Below is a small trained network, with its code and all its weights. Each question gives an input and a class and asks what happens when units are switched off, that is, made to give their printed mean instead of their output.

import numpy as np


def w(rows, s, z=0):
    codes = np.array(rows[::2]) - 128.0
    scale = np.full(codes.shape[1], s)
    scale[-1] = z or s
    return codes * scale


def f(y):
    return y / 2 * (1 + np.tanh(0.7978845608 * (y + 0.044715 * y**3)))


def log_softmax(a):
    a = a - a.max(-1, keepdims=True)
    return a - np.log(np.exp(a).sum(-1, keepdims=True))


def net(x, mask):
    res = np.array(x, float).reshape(1, 6) / 4 @ E
    y = f(res @ A[0][:, :-1].T + A[0][:, -1])
    res = res + np.where(mask, y, B[0][:, -1]) @ B[0][:, :-1]
    return log_softmax(res[-1] @ U[:, :-1].T + U[:, -1])


A, B = {}, {}
E = w([
[73,8,149],'x0',
[129,128,131],'x1',
[254,64,123],'x2',
[128,127,126],'x3',
[110,122,7],'x4',
[128,130,128],'x5',
],0.0072)
A[0] = w([
[63,61,144,128],'neuron 0',
[211,254,176,172],'neuron 1',
[108,98,33,125],'neuron 2',
[135,117,142,79],'neuron 3',
[95,117,65,122],'neuron 4',
[164,193,117,116],'neuron 5',
[130,124,194,154],'neuron 6',
[131,130,191,123],'neuron 7',
[115,128,223,175],'neuron 8',
[120,110,69,97],'neuron 9',
[96,48,169,207],'neuron 10',
[168,224,121,210],'neuron 11',
[59,162,134,55],'neuron 12',
[156,171,225,125],'neuron 13',
[89,149,182,83],'neuron 14',
[88,76,177,184],'neuron 15',
[102,71,130,174],'neuron 16',
[227,85,121,36],'neuron 17',
[111,41,160,153],'neuron 18',
[111,119,73,105],'neuron 19',
[142,231,132,155],'neuron 20',
[116,139,217,94],'neuron 21',
[240,78,113,21],'neuron 22',
[102,114,50,124],'neuron 23',
[215,78,123,52],'neuron 24',
[157,172,200,174],'neuron 25',
[75,58,152,99],'neuron 26',
[8,186,152,4],'neuron 27',
[128,139,220,126],'neuron 28',
[100,119,43,132],'neuron 29',
],0.0096,0.0034)
B[0] = w([
[91,107,89,187],'neuron 0',
[77,70,70,254],'neuron 1',
[188,185,129,186],'neuron 2',
[102,170,123,119],'neuron 3',
[166,192,150,162],'neuron 4',
[73,94,103,164],'neuron 5',
[176,138,111,169],'neuron 6',
[169,169,109,156],'neuron 7',
[217,168,91,201],'neuron 8',
[147,179,130,145],'neuron 9',
[106,120,41,214],'neuron 10',
[74,87,71,221],'neuron 11',
[93,145,231,157],'neuron 12',
[160,162,95,197],'neuron 13',
[167,195,175,150],'neuron 14',
[118,126,90,193],'neuron 15',
[126,117,93,173],'neuron 16',
[56,139,247,178],'neuron 17',
[115,101,92,195],'neuron 18',
[176,193,141,145],'neuron 19',
[63,93,90,203],'neuron 20',
[183,168,132,171],'neuron 21',
[59,118,250,188],'neuron 22',
[196,193,137,171],'neuron 23',
[55,144,196,175],'neuron 24',
[146,135,93,193],'neuron 25',
[103,89,105,176],'neuron 26',
[59,150,254,201],'neuron 27',
[167,182,100,183],'neuron 28',
[182,157,156,180],'neuron 29',
],0.0068,0.0058)
U = w([
[80,138,246,105],'0',
[141,128,110,234],'1',
[138,123,115,213],'2',
[92,87,48,2],'3',
[231,204,123,55],'4',
],0.011,0.0059)

Each question gives the input, the list of numbers given to net, and the class t.
The units are the neurons (one row each of A and B). Each row of codes is followed by its name. A weight is (code - 128) times the scale printed after its matrix; where a second scale follows, it is the last column's (A, B and U).
mask holds one flag per neuron, in row order. A switched-off neuron (its flag False) gives its mean, the last column of its row in B, instead of its output. The means were averaged over made-up inputs and are rounded, as every weight is.
A unit's drop is (log p(t) with every unit on - log p(t) with that unit switched off) / (log p(t) with every unit on - log p(t) with every unit switched off).
The circuit of an input: a set's keep is (log p(t) with only the set's units on - log p(t) with every unit switched off) / (log p(t) with every unit on - log p(t) with every unit switched off). Starting from the 12 units with the biggest drops (on a tie, the unit counted first), units are removed one at a time, each time the one whose removal leaves the highest keep (on an exact tie, the one counted first), for as long as the keep stays at least 0.8.
circuit, biggest first: the units of the circuit, biggest drop first
most important unit: the unit with the biggest drop
k most important neurons: the k neurons with the biggest drops, biggest first
drop of u: that unit's drop, to one decimal
input [6,-4,-7,6,2,-1], class 0: most important unit	neuron 27
input [-6,2,-7,-1,6,4], class 0: circuit, biggest first	neuron 27; neuron 12
input [-7,1,-5,-3,4,-4], class 3: circuit, biggest first	neuron 11; neuron 20
input [1,-4,6,2,-8,-5], class 4: circuit, biggest first	neuron 8; neuron 28
input [-6,5,1,5,-4,8], class 3: circuit, biggest first	neuron 1; neuron 11; neuron 20
input [0,5,5,-1,-3,1], class 0: circuit, biggest first	neuron 22; neuron 17
input [8,-8,-8,-6,5,-7], class 0: 2 most important neurons	neuron 27; neuron 12
input [-8,-7,8,1,8,1], class 0: circuit, biggest first	neuron 22; neuron 17
input [4,2,-6,0,5,0], class 0: circuit, biggest first	neuron 27; neuron 12
input [-4,1,6,-1,-3,0], class 0: circuit, biggest first	neuron 22; neuron 17
input [-8,-6,-1,4,7,3], class 3: 4 most important neurons	neuron 11; neuron 20; neuron 1; neuron 5
input [7,-6,7,-1,0,-4], class 0: 2 most important neurons	neuron 22; neuron 17
input [-7,-2,-4,-2,-5,-6], class 3: drop of neuron 1	0.4
input [-6,1,4,-5,4,-3], class 3: drop of neuron 12	0.1
input [4,6,-1,6,-7,-7], class 4: most important neuron	neuron 8
input [-8,1,-5,-5,-3,2], class 3: drop of neuron 14	0.0
